Each row has a class, written after it.
[-24   1   5  41  13  11   2 -23 -22  15 -12  -6 -26 -19  31  11 -83 -22
  14  22  -1 -19 -38  -6  16   6  58  22 -10   9 -27 -10] : ziva
[ -4  22  41  23 -18  10  33  24  10  -8  51  17  -7  20   3 -31  17  60
   4  -1  19 -19  49  -9 -37 -40 -19  28  34  13 -26  17] : simu
[-25  -5  -2  12 -15  28  23   0 -26  16  -6  13 -28  -5   4  27  -2   1
   5  14 -28  30 -11 -20  29 -14 -12 -12 -19 -11   6  -5] : kasu
[-54 -11  38   0  -1   5 -22  33   8  -7  -7   3  19   1  -4 -12   2  25
   4 -20  15  -5   0 -14  12 -12  11  -1 -19 -14 -14   8] : Tuvad
[ 25  17  16  34 -18  43 -34  -9  -8  -8   3  41  -9  -6   8 -17  26  73
  10 -15 -12  15 -26   8 -13 -33  11  22  -6 -24  -4  47] : gubo
[-35  13  23  -7 -23  32 -46  25 -10  11  -8   2 -25  19 -13 -17  34  20
  -6  16 -39  33  10 -12 -14 -25  -8  25 -10 -27 -17  11] : Gudod
[-28 -14  13  19  -6  13  -4  10   2   3  25   6  23   5   7   2 -34  -8
  15 -30   0  12   9  11  24  16  51 -21  19 -29  23  30] : simu
[-32 -16  42 -19  -4  26 -10  42 -38 -31  46   1  40  25  23 -21 -32   4
  29 -22   0   8  56 -17  16 -12  51 -23  27 -44   0  23] : tob
[ -5   2  50  37 -21  26 -39  42 -27  -4 -18 -13  -3  17  16 -11  -8  43
  15  11 -24  19  20  47   6  -1   9  32   6  13 -10  -5] : Tuvad
[ -7   7   1 -31 -12  33 -17  20  16 -14  12  29  11  21  -9   7  46  13
  22  16 -27   2  33 -28  -1  -9  -8  15 -32 -12  -2  26] : rosak
[-53 -15  53   9 -33 -23  -3  46 -42 -10 -15 -20  -8 -12  25  -6 -20  44
  -1  -6  -8 -15  10  38   7  13  11 -23 -22  -1  18  55] : Tuvad
[ -5   0  63  13 -46 -13  22  27 -21  10   1 -17  -9   5  14  12  43  27
  15  20 -18  19 -14  14  -8 -23  13 -12 -12  -9  10  27] : rosak
[-45  -8 -23   4  14   6   3  12   2   5  38  -8   7  32  10  -9  -2  13
   7 -31   4 -16  13  -4   6  30  49 -13   9 -19  -5  15] : gubo
[-15  18  34 -11   0  22 -27  15  52  -2  11  27   8   2 -25  -6  18  31
  23  -5  12 -12  45 -16   7 -21   8  15 -16   5   4 -27] : bakud
[ -7  -6  10  10 -27  25   6   4 -32  -8 -10 -14  -4   2  19  15 -24  -9
  -7 -10 -16  27  18  23  29  -2  20 -12  17 -26  25  51] : simu
[-22   6  37  11   4   5 -13  20  14 -25   6  16  19  10  -3 -24  42  18
  12  -7   5   0  26   4   9 -25   5  21 -19 -13 -10 -25] : Tuvad
[  9  -8 -12   6 -10  35 -19 -13 -35  -9 -54  -8  -2   2  -6  36 -24   6
  -3  11 -16   4 -23  29  28 -12  18  15 -18  -8   3  31] : kasu
[ 18  13  27 -15 -22 -45 -12  48 -25  16  -3 -20  -5   6  -6 -12  -3  13
  -1  13   2  -3  -2  15 -30   4  11   0  21   5  -1  49] : zipaf
[ -4   4  17   3  12   9 -41  23  26  -8  24  17   2   1 -21  -8  15  11
   5   4 -15  -4  11  -4  -4  -4 -12  39  10  -2 -22   0] : ziva
[-10 -15  45  22 -25 -27  23  16 -25 -21   6 -34 -18  -2 -13  42   7  20
  -3  10 -15   0   6  30   3 -22 -11  24  24  10  10  52] : ziva
[-35  -3  29   4 -40   4   0  11 -33  23 -26 -18 -22  10  -4   7 -18  15
  24  39 -32  12   9  10 -29  -8  28  -2   3  20  13  -4] : Gudod
[-11  21  48  -6  -8  11 -14   9   0  -4  17  -5  10 -12 -17   8  49  12
   9  42 -20  -1  27  36   0 -25  17  29   1 -22  48 -54] : tob
[-10  10  18 -26 -12  56 -44  -5   1 -20 -14  14  -1  34 -10   2  52  20
  -8   4   1 -17  17 -46   9 -59   6  39 -20 -45 -36  18] : bakud
[ 41  27 -39 -18 -14  39  13 -19 -40 -18   5  32 -20  11  39  -3  -5   8
 -24  48 -34   0   0  -5  21  25  -1  43 -61  -6  -9  61] : Gudod
[-31  15   9  -1   5  30 -47   8  19   6   1  18  -3   6 -21  -8   5  35
  24  12  -6 -24  33   2  -5 -16   9  38   0   9 -13 -10] : zipaf
[ -5  20   4  10 -29   2  32 -28 -29   0 -31  -9 -43 -28  24  15   9  -6
 -20  22 -20  15  -6   5  34 -21   8  10 -38  -8   7   0] : fop
[-38 -15  49   1 -32   3 -18   4 -24  24 -13 -18 -13  33  16 -13   8  42
  21   8 -12   7  24  -1 -21  -8  38   7   4   7 -12  10] : Tuvad
[ 27  25  31  -7 -13  17 -32  41  15 -13 -28 -16  16  13 -17 -14  39   5
  19  17  -5  -4  16  16  18 -24   7  26   6  -8  25 -37] : tob
[  8   8 -20   6  10  10 -52  29  34  -1  -7  24  -9   7 -20 -17  10  -7
  19 -18 -27  22  24  19  -8  12  14  20   4   0  -5   2] : Tole
[-17 -27   6 -11 -11  -1 -11   9 -51 -16   9 -18  15   6   5   9 -22 -12
 -14 -12 -13  -2  -6  24   6   2   3 -12  37 -35  -4  38] : ziva
[-26  -5  12 -27  10  22 -56  34  20  -5  -7   3   8   1 -13 -37 -26  43
  15   3  14 -44  21  -1 -42  11  31  -8  14 -10 -11  13] : zimo
[  1  -2  -4  -5 -19  34  14 -32 -22   6 -40  16 -23 -10   9  13   6  15
  -3  28 -17  10 -12   0  23 -22   9  -1 -44  -1  -9  -9] : kasu
[ -9   1  20   3 -26   2 -23  32  -4  26 -15  -8 -19  -3 -17  -1  17  45
  21  26 -29  -1  14  30 -32  -6  33 -11  18  -1   5   4] : zipaf
[-43 -16  24 -17 -18   8 -16   6 -24  15  -7 -23  15  17   6  -1 -22 -10
  11 -11 -11  30  -6  -7  15   6  51 -24   6 -35  12  32] : Gudod
[-22 -14  -3  -9  -7  12 -22  -9  20   0 -13  19   7  -3 -35  12   0  24
  30  -7   1 -13  19  -1   4 -17  10  -4   0  19   7   9] : zipaf
[-27 -41  20  -8 -11  -3  -1 -18 -10  -7 -27 -19  30  -1   0  32 -26  -3
  34 -16   6  12   6  -9   2  -3  43 -38  18   0  37  35] : Tuvad
[ -3  28  26  22 -32  27 -42  15  -9  57 -52 -10 -51   6  17  -4  18 -20
   9  49 -33   9 -40 -15   9  -8  21  10 -26  -6  -3 -75] : bakud
[-13   4  -4  -7 -10   9 -43  22 -36 -13  12  23  16  39  11 -25 -12   3
  13 -16  -3 -28   8  -1  31   8  19  24 -14 -16 -18  48] : zipaf
[  1  11  54   9 -26 -14 -26  29 -11   3  -1   6 -10  -1  -5  -2 -11  34
  12  13  -2 -17  13  20 -31 -16  18   6  -2  13   4  16] : bakud
[ -4   6  14  12  -2   8 -24  13 -16  -9 -24 -10 -26 -31  34  18 -12 -23
  -2  10 -29  27  -8  16  29  12  34  13 -23 -25  15  44] : Tole
[-41 -18   1   5  -1   2 -80  12  -9 -27   0   4  21  25 -15  13   3   6
  25  -4 -14 -51   5  13 -12  18   8  33  -8  32  13  29] : gubo
[-13 -19   9  10  -3  -4 -59  -5 -31  17  24  -5  12  24   6  -1 -26  -3
  25 -24 -12   6  -8  18  -5  14  42  -8  45 -21   9  49] : zipaf
[-28  19  36 -11  11  19 -26  19  41   7  11  13   9  -6 -14 -11  39  15
  12  15   7  -2   0 -30 -26 -32   4  20 -21 -12 -31 -22] : rosak
[-39  28 -34  17  -3   3  46  12 -27 -26   9 -24 -53  19  33  13  34  -8
 -19  27 -37 -24  61  45  55  35   0  34 -57  18  20  -9] : gubo
[-10   2  26  -6   6  11 -53  19   8  -9  13  -2  -3  21  -2   2  -6  -3
  23  12  -7  -6  17 -21   7  15  22  37  -2  -7  15  39] : zimo
[-26  15  67   9 -39 -21 -12  22  -3  23  11 -15 -22  17  -3  14  32  31
  13   0  -7  -5  12   5   8 -15  21   8  -5 -15  37  25] : bakud
[-21   3  19 -16 -11 -13   3  32  12  -7  30  15  17   7 -29  20  57  18
   7  12 -11  -6  21   5 -11 -10   3  34   1 -18  17   8] : Tole
[-24  17  40 -27  -9  -5 -39   6   9  23  18 -15  15  -1 -11   0  34  16
 -10  27  -5  -8   8  -1 -15  -1  25  43   6 -20  -6 -22] : fop
[ -2 -15  28  12 -25  17  19   3  19  24  19  -6  -6   6   5   5   9  36
  22  31 -16   0  31  10 -37   9  55 -13  30  12   4  -7] : simu
[-39  10   8  -7  -4  17 -21  33  -4   9  -2 -40   8  38  12 -19  -2   9
   8 -18   0  -8   3 -10  12   7  41  -2  21 -45   4  43] : Gudod
[  6   8  14  -5   7  23 -56  30  31 -19  -8  10   5  17 -22  -8  31   3
  26  26 -10 -19   8 -16  -3  -1  20  39 -11 -11   5  -3] : zimo
[-42 -29 -12  31 -28  22  20 -20   1  24 -18  12 -39  10 -20  18 -25  18
 -15  -5  -7   7 -20   6   3 -15  32  -2 -22  18 -39   5] : simu
[ -4   6  53   3 -16  -2 -40  45  -3   4  10 -12 -13  11   0   1   8  29
  -3  14  -6 -12  11   4 -28  -9  12  12   6  -1 -19  23] : bakud
[-33  -8  35  10 -34  -9  -1  12 -16   7  -3  -5 -22   7   5 -16  11  32
  17  12 -25   6   1   9 -28 -10  40 -20 -10  -6   4  31] : Gudod
[ 12   3  13  11 -26   8   6  -8 -23 -10 -10  11 -47   0  36   0  12  -1
  -8  18 -19  -4   3  -8  13 -12   8 -12 -43  -1 -13  20] : bakud
[ -9  11  26  23 -27 -13  12  42   8   3 -15  -8 -18  -6 -14   3  16  18
  -3  27 -12 -14   0  22 -24 -13  37   9  -9  -3   4  15] : simu
[-13  14  23 -19   1  21 -29  26  16   1   6  10  28  22 -24  -7  31  30
  16  -2   7 -12  18 -15   7 -20 -13  27   6 -13   0  -7] : kasu
[ -3 -24  24 -18 -12  17 -25  11  -5   0  -3  11  51  -8  -2  26 -68  13
  18 -14  23 -18 -10   7  23  22  39 -30  -1   2  20  23] : bakud
[-43   9  10  14  41 -31  13  33  21 -26  15  -8 -19 -65  -2  72 -91 -37
 -15 -10  21 -11 -13 -29  32  19  26 -12 -47   1  28  91] : bakud
[-114    6   -5  -34  -11    3   15  -20   23   43  -16   -6  -21   13
   -4   18  -10   29   37    9    6  -67   17  -49  -11   -1   76  -10
  -53   -9   21   30] : rosak
[  5  20  21 -17  -2  18  -6  38   2  -9  29  55  28   7 -37  -7 -15   5
  27  17  -9  25  33 -21   0 -25  32  32 -23 -10  -1 -26] : tob
[-23   8  17 -25  -3   7 -28 -14  18  19  -3 -25  12   3  -9  -5  14  -3
  -8 -11  12   7  15 -11  12  -8   1  16  23  -8  -4 -28] : fop
[ -3  -8  12  -7 -51  -7   4 -29 -27   7 -39  -2 -52 -10  14  15  18   4
  -7  17 -34  24  -2 -19   9 -19  13  -1 -41  10  -9  37] : fop
[-14  10  27  -9 -29 -19  -6  30 -10  -2 -16 -19 -30   3   6 -12  36  31
  15   8 -13 -20  32   2 -10 -20   3 -10   5  -2  13  52] : zipaf
[ -9  -5  27 -11 -28  31  -8  28 -45 -19 -22  -7  41  21   9  22   1  21
  34 -13  -7  -4  -2  -8  43 -19  28 -13  12 -58  45  64] : kasu
[-14  14  27 -19 -16   3 -18  24  15  -3   5  15  -2   8 -23   8  33   7
   4  13  -3 -14  29 -16   1 -20 -16  13 -20   2   9 -16] : bakud
[ -8  17  31   6 -24 -16  13  50 -28   5   6   8  -2   3  16 -35  11  34
  13  13  -7  -2  -1   7 -33  -4  57 -15 -12 -18 -10   5] : gubo
[-60 -20  15   8  -2   2 -15  46 -19 -16  17  -6  28  12   9 -12 -32  -4
  20  -7 -10 -19  -4  11   8  23  52 -27  -7 -24   0  14] : Gudod
[ -8  -6  14  10 -27   5  -5  11 -16  10 -49  -2 -31  -9  17   7 -15  -5
   6   2 -15  27 -24  -5  21  -8  48   3 -33  -7 -17  30] : Tole
[-22  -5  17 -16 -15  48 -24  36   2  15  -3 -15  32  13  22  12 -14  16
  32 -17  -8  11  -3 -21  35  19  15 -28  11 -35  25  44] : rosak
[-24  19  14 -29   1 -29 -25  14  27  -7  -2 -15 -17   1 -30  -4  61  11
 -12  -1   5 -22  35   2   0 -19 -27  26  -8   3   9  30] : zipaf
[-17  -7  11   8 -16  36 -13  37  -6  11   4  -3  16  11   9  -1 -33   8
   8 -14  -9  17   7  -1  17  13  45 -15  25 -35   5  33] : simu
[ 21  10  36  20 -17  -9   2  35 -19 -15  -5 -23  -3   3  14  21  24  20
  17  21  -9  -7  -9   6 -25 -22  34  31  27 -20   8  60] : Tole
[ 11 -11  35  10 -30   4  22  32 -44  -3 -30 -22 -19   3   9   2 -31   4
  -7   6 -10  45 -13  16  19 -25  71 -17 -17 -22 -26  21] : tob
[-28 -12  63  -7 -34  -4 -27  30 -43  28 -36 -42   4   3 -18  20 -41  35
  16  13  -7  18  13  42 -26 -15  15  -6  41  17  15   5] : kasu
[ 30   7  20 -21 -21  12 -18  10   4  -2 -11  -9   9   5  16   3  16  12
  11  -5  -4  -1  16   6  15   5  35 -27   4 -34  38  38] : bakud
